Below is a small trained network, with its code and all its weights. Each question gives an input and a class and asks what happens when units are switched off, that is, made to give their printed mean instead of their output.

import numpy as np


def w(rows, s, z=0):
    codes = np.array(rows[::2]) - 128.0
    scale = np.full(codes.shape[1], s)
    scale[-1] = z or s
    return codes * scale


def f(y):
    return y / 2 * (1 + np.tanh(0.7978845608 * (y + 0.044715 * y**3)))


def log_softmax(a):
    a = a - a.max(-1, keepdims=True)
    return a - np.log(np.exp(a).sum(-1, keepdims=True))


def net(x, mask):
    res = np.array(x, float).reshape(1, 8) / 4 @ E
    y = f(res @ A[0][:, :-1].T + A[0][:, -1])
    res = res + np.where(mask, y, B[0][:, -1]) @ B[0][:, :-1]
    return log_softmax(res[-1] @ U[:, :-1].T + U[:, -1])


A, B = {}, {}
E = w([
[128,127,116,143,102,130,120,119,127,138,119,128],'x0',
[119,135,139,100,156,128,160,137,131,108,131,124],'x1',
[42,51,187,87,96,178,109,151,147,110,117,183],'x2',
[145,112,71,185,150,228,160,171,142,128,169,145],'x3',
[181,123,222,121,48,142,162,65,188,137,181,110],'x4',
[201,134,114,101,45,72,191,202,143,173,84,188],'x5',
[109,111,140,119,196,134,140,138,205,254,102,85],'x6',
[123,184,72,133,154,111,116,94,209,97,117,191],'x7',
],0.0091)
A[0] = w([
[48,167,156,212,204,233,37,37,118,92,180,44,59],'neuron 1',
[134,192,106,156,182,116,147,52,229,98,92,207,130],'neuron 2',
[199,110,124,189,122,153,144,204,148,153,142,200,145],'neuron 3',
[141,82,148,109,126,121,183,146,47,124,136,39,121],'neuron 4',
[96,137,81,157,217,145,72,208,70,111,30,151,3],'neuron 5',
[101,102,111,118,177,101,129,118,154,209,147,93,101],'neuron 6',
[155,82,161,129,106,191,131,140,34,192,90,59,158],'neuron 7',
[129,122,137,189,140,157,83,152,205,189,78,69,78],'neuron 8',
[255,210,67,208,179,59,148,69,93,173,163,49,103],'neuron 9',
[137,85,171,160,136,95,158,156,84,137,195,73,44],'neuron 10',
[163,159,175,121,100,155,146,99,184,134,182,109,51],'neuron 11',
[133,107,142,96,144,10,48,134,118,128,101,128,88],'neuron 12',
[160,110,171,123,93,157,141,82,185,120,197,115,30],'neuron 13',
[150,101,79,205,131,251,163,191,168,97,205,109,24],'neuron 14',
[88,160,203,77,101,35,120,58,128,114,57,83,40],'neuron 15',
[75,101,128,132,90,171,53,107,180,153,107,217,212],'neuron 16',
[146,225,118,131,96,123,118,129,66,62,187,159,160],'neuron 17',
[146,151,134,57,170,118,167,126,198,218,104,92,114],'neuron 18',
],0.0073,0.0049)
B[0] = w([
[129,170,137,128,2,107,203,250,157,153,138,135,248],'neuron 1',
[168,124,153,184,157,86,42,171,179,75,85,121,195],'neuron 2',
[97,178,113,125,106,117,194,117,174,144,181,105,169],'neuron 3',
[153,127,95,179,169,116,70,162,185,94,101,143,171],'neuron 4',
[176,186,173,161,126,215,133,35,64,207,48,142,183],'neuron 5',
[194,98,111,112,74,157,77,132,61,78,185,200,172],'neuron 6',
[150,134,132,175,168,87,71,165,168,83,119,90,186],'neuron 7',
[127,119,98,62,70,165,71,99,108,100,192,152,167],'neuron 8',
[66,22,207,67,157,121,173,126,132,124,68,138,222],'neuron 9',
[141,111,98,153,157,105,86,169,139,137,69,181,147],'neuron 10',
[135,195,155,197,166,162,104,77,65,223,48,156,164],'neuron 11',
[106,177,29,108,139,112,169,59,145,193,169,72,168],'neuron 12',
[153,168,138,187,170,199,123,54,25,204,25,230,167],'neuron 13',
[43,103,9,166,192,87,144,39,160,124,193,114,182],'neuron 14',
[56,154,13,163,170,122,161,84,154,151,198,125,192],'neuron 15',
[121,102,218,83,166,106,130,120,146,100,100,72,200],'neuron 16',
[190,82,119,69,102,190,119,124,106,89,179,151,183],'neuron 17',
[152,140,122,80,52,165,98,111,91,74,196,137,193],'neuron 18',
],0.008,0.012)
U = w([
[156,208,135,154,157,199,135,65,36,217,39,165,102],'0',
[48,146,32,136,175,102,168,57,158,154,213,104,103],'1',
[145,126,144,97,137,148,137,132,136,118,135,99,248],'2',
[170,97,109,44,81,183,65,119,62,65,207,160,96],'3',
[155,199,120,82,47,79,231,228,177,188,110,135,105],'4',
[37,2,199,59,170,140,163,122,135,129,70,132,111],'5',
[188,146,116,184,191,83,15,167,196,84,90,120,93],'6',
],0.0089,0.017)

Each question gives the input, the list of numbers given to net, and the class t.
The units are the neurons (one row each of A and B). Each row of codes is followed by its name. A weight is (code - 128) times the scale printed after its matrix; where a second scale follows, it is the last column's (A, B and U).
mask holds one flag per neuron, in row order. A switched-off neuron (its flag False) gives its mean, the last column of its row in B, instead of its output. The means were averaged over made-up inputs and are rounded, as every weight is.
A unit's drop is (log p(t) with every unit on - log p(t) with that unit switched off) / (log p(t) with every unit on - log p(t) with every unit switched off).
The circuit of an input: a set's keep is (log p(t) with only the set's units on - log p(t) with every unit switched off) / (log p(t) with every unit on - log p(t) with every unit switched off). Starting from the 12 units with the biggest drops (on a tie, the unit counted first), units are removed one at a time, each time the one whose removal leaves the highest keep (on an exact tie, the one counted first), for as long as the keep stays at least 0.8.
circuit, biggest first: the units of the circuit, biggest drop first
most important unit: the unit with the biggest drop
top k neurons: the k neurons with the biggest drops, biggest first
drop when u is switched off: that unit's drop, to one decimal
input [6,6,-1,-4,5,-3,7,2], class 3: circuit, biggest first : neuron 18; neuron 6
input [6,-3,-2,-5,4,-1,3,-7], class 6: most important unit : neuron 7
input [-8,-3,0,-8,-6,-2,-3,3], class 1: top 2 neurons : neuron 12; neuron 15
input [0,7,5,7,1,1,4,-8], class 6: top 3 neurons : neuron 7; neuron 4; neuron 15
input [-3,1,7,6,4,3,-6,-4], class 5: top 2 neurons : neuron 15; neuron 18
input [-2,0,-6,-1,5,0,6,-1], class 3: top 2 neurons : neuron 18; neuron 6
input [-1,-6,-3,6,-7,1,-2,-1], class 0: top 3 neurons : neuron 5; neuron 15; neuron 12
input [-5,1,-6,-3,0,4,-1,5], class 5: top 2 neurons : neuron 9; neuron 1
input [-8,6,2,-7,-6,6,-1,5], class 1: top 3 neurons : neuron 12; neuron 1; neuron 15
input [-5,0,-3,7,6,3,1,1], class 1: top 2 neurons : neuron 14; neuron 3
input [4,3,-4,-1,-1,1,-4,-7], class 6: circuit, biggest first : neuron 4; neuron 7
input [-7,3,-5,-3,1,4,-3,-3], class 5: top 2 neurons : neuron 9; neuron 1
input [4,6,-5,-6,-6,0,0,2], class 0: top 2 neurons : neuron 5; neuron 14
input [-3,6,1,-4,4,-6,7,8], class 6: top 2 neurons : neuron 2; neuron 17
input [0,5,4,-2,-2,5,5,8], class 6: circuit, biggest first : neuron 2
input [3,-6,-8,7,-5,3,0,-7], class 5: top 2 neurons : neuron 9; neuron 15
input [5,-4,-4,-5,-2,-1,6,-7], class 6: top 4 neurons : neuron 7; neuron 4; neuron 17; neuron 10
input [6,0,-7,-2,1,-5,7,-7], class 3: circuit, biggest first : neuron 6; neuron 8
input [-5,-7,-7,-8,8,-1,-7,-4], class 0: top 3 neurons : neuron 13; neuron 11; neuron 14
input [-3,-2,1,5,1,-5,4,8], class 6: most important unit : neuron 2
input [-4,-5,1,3,5,1,-1,5], class 0: circuit, biggest first : neuron 13; neuron 11
input [-6,0,-7,2,-4,2,-5,-1], class 5: drop when neuron 9 is switched off : 0.8
input [-6,5,3,5,-1,3,-3,-4], class 1: drop when neuron 14 is switched off : 0.4
input [0,-1,-8,-7,-1,3,-7,-7], class 5: drop when neuron 14 is switched off : 0.1
input [-5,-5,0,2,-4,-6,3,4], class 4: drop when neuron 4 is switched off : 0.0
